Here is a tiny trained network, its code and every weight. The questions are about switching its units off for an input and a target symbol, where a switched-off unit gives its printed mean instead of its output.

import numpy as np


def w(rows, s, z=0):
    codes = np.array(rows[::2]) - 128.0
    scale = np.full(codes.shape[1], s)
    scale[-1] = z or s
    return codes * scale


def norm(h):
    return h / np.sqrt((h * h).mean(-1, keepdims=True) + 1e-5)


def f(y):
    return np.maximum(y, 0)


def softmax(a):
    e = np.exp(a - a.max(-1, keepdims=True))
    return e / e.sum(-1, keepdims=True)


def log_softmax(a):
    a = a - a.max(-1, keepdims=True)
    return a - np.log(np.exp(a).sum(-1, keepdims=True))


def net(x, mask):
    ids = ['ΓΘΞΣΦΨαβδεηλμπτω'.index(c) for c in x.split()]
    T = len(ids)
    res = E[ids] + P[:T]
    u = 0
    for l in range(3):
        q, k, v = (norm(res) @ M[l].T for M in (Q, K, V))
        z = softmax(np.where(np.tri(T) > 0, q @ k.T / 4**0.5, -1e9)) @ v
        res = res + np.where(mask[u], z, O[l][:, -1]) @ O[l][:, :-1]
        u += 1
        y = f(norm(res) @ A[l][:, :-1].T + A[l][:, -1])
        res = res + np.where(mask[u : u + 8], y, B[l][:, -1]) @ B[l][:, :-1]
        u += 8
    return log_softmax(norm(res)[-1] @ U[:, :-1].T + U[:, -1])


Q, K, V, O, A, B = {}, {}, {}, {}, {}, {}
E = w([
[107,51,64,102,157,125],'Γ',
[219,83,105,168,118,149],'Θ',
[120,199,166,165,167,182],'Ξ',
[173,90,143,86,94,196],'Σ',
[112,123,158,45,146,112],'Φ',
[245,166,121,156,146,171],'Ψ',
[130,52,134,160,46,44],'α',
[52,39,122,189,97,115],'β',
[117,123,78,64,103,123],'δ',
[138,44,217,97,250,174],'ε',
[83,128,79,118,211,122],'η',
[68,106,117,158,155,25],'λ',
[131,150,93,164,37,172],'μ',
[127,53,112,109,90,110],'π',
[159,147,201,162,69,68],'τ',
[209,115,227,164,38,91],'ω',
],0.021)
P = w([
[205,100,105,133,6,100],'0',
[174,118,138,121,3,107],'1',
[159,126,140,117,22,119],'2',
[133,136,163,105,12,115],'3',
[119,126,167,90,4,126],'4',
[104,134,171,81,13,140],'5',
[103,132,178,85,11,144],'6',
],0.0053)
Q[0] = w([
[153,242,127,10,85,147],'0.h1',
[119,124,253,154,232,145],'0.h1',
[52,61,172,58,68,106],'0.h1',
[121,1,64,117,52,127],'0.h1',
],0.0085)
K[0] = w([
[163,175,189,40,139,246],'0.h1',
[132,124,228,175,247,43],'0.h1',
[1,131,181,114,57,140],'0.h1',
[28,117,56,147,19,173],'0.h1',
],0.0082)
V[0] = w([
[199,133,186,1,192,126],'0.h1',
[73,53,183,185,175,221],'0.h1',
[125,199,22,189,129,128],'0.h1',
[133,222,47,44,20,160],'0.h1',
],0.0051)
O[0] = w([
[178,144,77,2,140,100,3],'0.h1',
[213,83,209,160,154,138,70],'0.h1',
[15,170,136,138,160,161,89],'0.h1',
[42,114,109,107,40,138,63],'0.h1',
],0.0069,0.0035)
A[0] = w([
[141,100,83,96,135,172,31],'0.n1',
[10,135,152,173,112,135,3],'0.n2',
[57,89,123,150,182,136,161],'0.n3',
[92,137,72,140,179,138,207],'0.n4',
[117,60,169,128,129,94,193],'0.n5',
[198,114,142,149,107,231,50],'0.n6',
[96,76,101,98,165,160,47],'0.n7',
[186,166,141,46,186,108,122],'0.n8',
],0.012,0.0022)
B[0] = w([
[130,111,143,124,44,92,152],'0.n1',
[177,114,121,99,116,181,216],'0.n2',
[159,116,162,223,116,115,217],'0.n3',
[147,122,44,69,121,82,172],'0.n4',
[166,103,122,168,101,159,254],'0.n5',
[106,105,74,159,127,97,174],'0.n6',
[165,172,159,108,105,79,160],'0.n7',
[81,2,76,124,83,158,153],'0.n8',
],0.0097,0.0089)
Q[1] = w([
[184,60,167,100,2,68],'1.h1',
[111,206,138,76,174,125],'1.h1',
[4,81,92,144,63,165],'1.h1',
[121,32,93,61,110,84],'1.h1',
],0.0085)
K[1] = w([
[142,55,245,55,189,169],'1.h1',
[142,202,70,133,35,110],'1.h1',
[110,103,143,133,131,189],'1.h1',
[158,89,97,84,183,120],'1.h1',
],0.011)
V[1] = w([
[224,132,167,133,100,162],'1.h1',
[172,84,61,212,65,117],'1.h1',
[158,254,92,168,23,32],'1.h1',
[111,163,163,112,234,124],'1.h1',
],0.006)
O[1] = w([
[182,101,156,138,180,164,164],'1.h1',
[122,120,96,235,200,74,254],'1.h1',
[115,115,1,124,44,91,131],'1.h1',
[140,106,210,119,142,161,40],'1.h1',
],0.0089,0.0093)
A[1] = w([
[2,203,68,146,126,90,116],'1.n1',
[24,175,110,6,85,30,136],'1.n2',
[77,135,239,217,123,173,251],'1.n3',
[181,89,153,121,29,57,235],'1.n4',
[183,119,133,29,101,104,88],'1.n5',
[51,65,77,121,103,158,247],'1.n6',
[106,88,59,78,197,94,46],'1.n7',
[163,103,197,173,211,64,115],'1.n8',
],0.0089,0.0028)
B[1] = w([
[115,179,253,50,242,170,162],'1.n1',
[43,50,134,200,235,110,138],'1.n2',
[147,187,38,15,194,157,189],'1.n3',
[126,82,39,246,170,144,254],'1.n4',
[155,162,184,243,83,172,134],'1.n5',
[170,154,225,219,184,127,192],'1.n6',
[86,187,213,212,54,151,144],'1.n7',
[89,130,158,71,37,243,205],'1.n8',
],0.0064,0.01)
Q[2] = w([
[105,137,127,6,113,78],'2.h1',
[165,82,129,225,128,161],'2.h1',
[123,175,148,166,109,183],'2.h1',
[145,109,172,61,145,220],'2.h1',
],0.015)
K[2] = w([
[165,98,4,140,164,47],'2.h1',
[118,106,197,128,122,221],'2.h1',
[185,155,228,32,149,153],'2.h1',
[193,166,87,98,40,94],'2.h1',
],0.011)
V[2] = w([
[83,253,123,192,4,146],'2.h1',
[249,226,185,122,140,60],'2.h1',
[188,113,140,185,146,254],'2.h1',
[143,30,122,178,58,48],'2.h1',
],0.0078)
O[2] = w([
[126,251,82,169,90,178,112],'2.h1',
[218,140,98,183,179,57,66],'2.h1',
[111,183,176,105,173,197,225],'2.h1',
[197,125,198,130,80,106,255],'2.h1',
],0.012,0.0076)
A[2] = w([
[32,125,69,129,58,124,134],'2.n1',
[125,251,108,170,126,59,19],'2.n2',
[137,107,131,165,158,62,85],'2.n3',
[47,113,153,135,147,134,161],'2.n4',
[149,111,86,92,123,78,46],'2.n5',
[155,103,52,148,45,97,212],'2.n6',
[144,232,77,71,211,16,254],'2.n7',
[117,51,145,136,147,130,183],'2.n8',
],0.013,0.0033)
B[2] = w([
[81,185,175,122,129,63,151],'2.n1',
[132,122,194,80,89,196,163],'2.n2',
[168,147,235,81,151,166,186],'2.n3',
[151,117,86,61,103,148,154],'2.n4',
[148,138,171,67,112,77,132],'2.n5',
[77,156,102,43,184,128,253],'2.n6',
[65,50,49,249,159,53,138],'2.n7',
[97,141,142,127,118,148,191],'2.n8',
],0.013)
U = w([
[163,130,122,24,135,74,199],'Γ',
[202,127,86,149,184,140,204],'Θ',
[82,125,74,173,188,135,205],'Ξ',
[160,102,96,46,75,189,255],'Σ',
[78,72,176,86,38,140,48],'Φ',
[155,200,82,60,157,176,164],'Ψ',
[128,93,144,180,72,72,224],'α',
[138,98,131,232,90,203,66],'β',
[27,145,143,76,122,109,158],'δ',
[93,105,136,62,218,186,42],'ε',
[92,101,142,131,201,74,55],'η',
[170,179,220,137,171,131,89],'λ',
[91,209,134,147,75,178,141],'μ',
[168,5,131,102,155,128,103],'π',
[163,174,152,67,64,146,102],'τ',
[227,141,115,118,56,146,161],'ω',
],0.014,0.0035)

Each question gives the input, a string of symbols that net reads in full, and the target symbol t.
The units are the heads (4 rows each of Q, K, V and O) and the neurons (one row each of A and B). Each row of codes is followed by its name. A weight is (code - 128) times the scale printed after its matrix; where a second scale follows, it is the last column's (O, A, B and U).
mask holds one flag per unit, layer by layer, with each layer's heads first. A switched-off unit (its flag False) gives its mean, the last column of its rows in O or B, instead of its output. The means were averaged over made-up inputs and are rounded, as every weight is.
A unit's drop is (log p(t) with every unit on - log p(t) with that unit switched off) / (log p(t) with every unit on - log p(t) with every unit switched off).
The circuit of an input: a set's keep is (log p(t) with only the set's units on - log p(t) with every unit switched off) / (log p(t) with every unit on - log p(t) with every unit switched off). Starting from the 12 units with the biggest drops (on a tie, the unit counted first), units are removed one at a time, each time the one whose removal leaves the highest keep (on an exact tie, the one counted first), for as long as the keep stays at least 0.8.
units of the circuit, in order: the units of the circuit, biggest drop first
unit that matters most: the unit with the biggest drop
top k neurons: the k neurons with the biggest drops, biggest first
k most important neurons of layer l: the k neurons of layer l with the biggest drops, biggest first
input δ ε β ω Σ λ, target λ: units of the circuit, in order -> 1.h1
input λ Γ λ Γ η, target η: 3 most important neurons of layer 0 -> 0.n4, 0.n7, 0.n5
input λ Γ λ ε λ Ξ μ, target Ψ: units of the circuit, in order -> 1.h1, 1.n3, 2.h1
input δ β ε λ α, target ε: units of the circuit, in order -> 2.h1, 1.h1
input β λ ω, target β: top 3 neurons -> 2.n3, 1.n4, 2.n6
input ε μ λ, target Ψ: units of the circuit, in order -> 1.h1, 0.h1, 2.h1, 1.n3
input λ λ Θ Ψ, target Ψ: top 4 neurons -> 2.n6, 0.n5, 0.n3, 1.n4
input μ λ λ Ψ τ, target μ: units of the circuit, in order -> 0.h1, 2.h1
input λ δ α, target δ: units of the circuit, in order -> 0.h1, 2.n6
input Θ η α Ψ ε, target π: 3 most important neurons of layer 0 -> 0.n8, 0.n6, 0.n5
input λ λ π δ, target δ: units of the circuit, in order -> 0.h1, 2.n1
input λ α α α, target α: units of the circuit, in order -> 1.h1, 1.n8
input λ λ λ Σ τ α, target α: top 4 neurons -> 0.n6, 1.n8, 0.n1, 0.n2
input Γ λ Ξ Ξ, target Ξ: unit that matters most -> 2.n7
input α ε λ ε π λ, target ε: 3 most important neurons of layer 1 -> 1.n3, 1.n8, 1.n4
input Θ ω λ Γ λ τ, target τ: 2 most important neurons of layer 1 -> 1.n6, 1.n3
input λ λ Ψ η, target η: 3 most important neurons of layer 2 -> 2.n7, 2.n3, 2.n2
input δ Ψ λ, target δ: 2 most important neurons of layer 0 -> 0.n5, 0.n3
input β α Ψ, target β: 2 most important neurons of layer 0 -> 0.n8, 0.n2
input δ λ Ξ Γ Ψ, target Ξ: top 2 neurons -> 1.n1, 0.n6
input ε τ α λ Ψ, target ε: unit that matters most -> 0.h1
input λ α λ α λ α Θ, target Θ: 2 most important neurons of layer 2 -> 2.n6, 2.n3
input λ α λ Θ, target Θ: 2 most important neurons of layer 1 -> 1.n8, 1.n3
input λ α Γ Γ, target Γ: top 2 neurons -> 2.n6, 0.n7
input λ α π λ Ψ, target Ψ: 2 most important neurons of layer 1 -> 1.n8, 1.n6
input λ λ α Ξ λ, target Ξ: 2 most important neurons of layer 1 -> 1.n1, 1.n4
input λ ε λ Γ Ξ λ τ, target Θ: unit that matters most -> 1.h1
input Σ Φ λ η, target Φ: 2 most important neurons of layer 0 -> 0.n8, 0.n3
